Below is a small trained network, with its code and all its weights. Each question gives an input and a class and asks what happens when units are switched off, that is, made to give their printed mean instead of their output.

import numpy as np


def w(rows, s, z=0):
    codes = np.array(rows[::2]) - 128.0
    scale = np.full(codes.shape[1], s)
    scale[-1] = z or s
    return codes * scale


def f(y):
    return y / 2 * (1 + np.tanh(0.7978845608 * (y + 0.044715 * y**3)))


def log_softmax(a):
    a = a - a.max(-1, keepdims=True)
    return a - np.log(np.exp(a).sum(-1, keepdims=True))


def net(x, mask):
    res = np.array(x, float).reshape(1, 4) / 4 @ E
    y = f(res @ A[0][:, :-1].T + A[0][:, -1])
    res = res + np.where(mask, y, B[0][:, -1]) @ B[0][:, :-1]
    return log_softmax(res[-1] @ U[:, :-1].T + U[:, -1])


A, B = {}, {}
E = w([
[184,1,118,182],'x0',
[42,65,56,93],'x1',
[131,129,124,127],'x2',
[77,224,94,253],'x3',
],0.0071)
A[0] = w([
[128,157,97,199,145],'N0',
[99,191,173,82,170],'N1',
[88,79,167,9,105],'N2',
[209,161,220,170,96],'N3',
[69,141,81,215,84],'N4',
[38,157,124,58,82],'N5',
[134,152,111,2,199],'N6',
[154,168,252,141,84],'N7',
[159,123,195,53,89],'N8',
[142,64,175,56,167],'N9',
[228,156,217,165,122],'N10',
[175,47,153,218,103],'N11',
[181,90,90,148,60],'N12',
[59,191,184,78,125],'N13',
[165,105,166,66,72],'N14',
[108,46,154,181,81],'N15',
[95,171,127,169,77],'N16',
[72,156,54,224,136],'N17',
[74,97,101,106,53],'N18',
[199,48,113,203,175],'N19',
[69,82,36,122,104],'N20',
[96,176,108,223,80],'N21',
[108,52,65,167,253],'N22',
[220,115,177,129,209],'N23',
],0.0098,0.0054)
B[0] = w([
[145,54,134,175,190],'N0',
[156,123,202,67,211],'N1',
[132,61,99,194,234],'N2',
[27,173,14,127,203],'N3',
[139,69,81,169,187],'N4',
[175,218,118,80,174],'N5',
[130,125,161,169,251],'N6',
[123,181,61,96,182],'N7',
[179,82,84,210,187],'N8',
[92,72,125,211,248],'N9',
[2,162,52,86,223],'N10',
[191,234,151,50,210],'N11',
[192,149,112,117,138],'N12',
[199,157,169,120,202],'N13',
[179,72,67,200,171],'N14',
[182,136,134,84,163],'N15',
[180,107,120,153,155],'N16',
[153,82,141,201,229],'N17',
[108,179,34,110,133],'N18',
[158,174,197,84,247],'N19',
[59,225,65,31,180],'N20',
[179,81,124,164,201],'N21',
[87,208,178,102,255],'N22',
[76,117,140,142,241],'N23',
],0.0063,0.0059)
U = w([
[30,159,29,71,118],'0',
[181,57,123,201,44],'1',
[62,135,244,122,253],'2',
[254,184,186,42,54],'3',
],0.0095,0.0044)

Each question gives the input, the list of numbers given to net, and the class t.
The units are the neurons (one row each of A and B). Each row of codes is followed by its name. A weight is (code - 128) times the scale printed after its matrix; where a second scale follows, it is the last column's (A, B and U).
mask holds one flag per neuron, in row order. A switched-off neuron (its flag False) gives its mean, the last column of its row in B, instead of its output. The means were averaged over made-up inputs and are rounded, as every weight is.
A unit's drop is (log p(t) with every unit on - log p(t) with that unit switched off) / (log p(t) with every unit on - log p(t) with every unit switched off).
The circuit of an input: a set's keep is (log p(t) with only the set's units on - log p(t) with every unit switched off) / (log p(t) with every unit on - log p(t) with every unit switched off). Starting from the 12 units with the biggest drops (on a tie, the unit counted first), units are removed one at a time, each time the one whose removal leaves the highest keep (on an exact tie, the one counted first), for as long as the keep stays at least 0.8.
units of the circuit, in order: the units of the circuit, biggest drop first
k most important neurons: the k neurons with the biggest drops, biggest first
drop when u is switched off: that unit's drop, to one decimal
input [3,-8,-4,-4], class 0: 2 most important neurons => [N10 N3]
input [3,-7,2,-7], class 0: units of the circuit, in order => [N10 N3]
input [8,4,2,-5], class 3: units of the circuit, in order => [N11 N19]
input [-8,5,2,-8], class 1: units of the circuit, in order => [N2 N8 N6]
input [6,-2,2,-4], class 3: units of the circuit, in order => [N11]
input [1,-6,0,-4], class 0: units of the circuit, in order => [N10 N3]
input [-7,5,2,0], class 3: units of the circuit, in order => [N5 N13 N10]
input [8,7,-1,-4], class 3: 4 most important neurons => [N19 N11 N15 N10]
input [-6,-3,5,3], class 3: 2 most important neurons => [N13 N9]
input [-7,-7,5,3], class 0: 4 most important neurons => [N3 N10 N7 N19]
input [6,-7,-1,-2], class 0: 2 most important neurons => [N10 N3]
input [-4,-6,-3,2], class 0: units of the circuit, in order => [N3 N10]
input [-4,-6,-1,7], class 1: 3 most important neurons => [N21 N17 N0]
input [7,0,3,5], class 3: 3 most important neurons => [N11 N19 N9]
input [5,4,2,-1], class 3: drop when N10 is switched off => 0.3
input [7,-7,1,-1], class 0: drop when N3 is switched off => 0.5
input [8,2,-4,-5], class 3: drop when N11 is switched off => 0.4
input [7,-8,3,-3], class 0: drop when N10 is switched off => 0.5
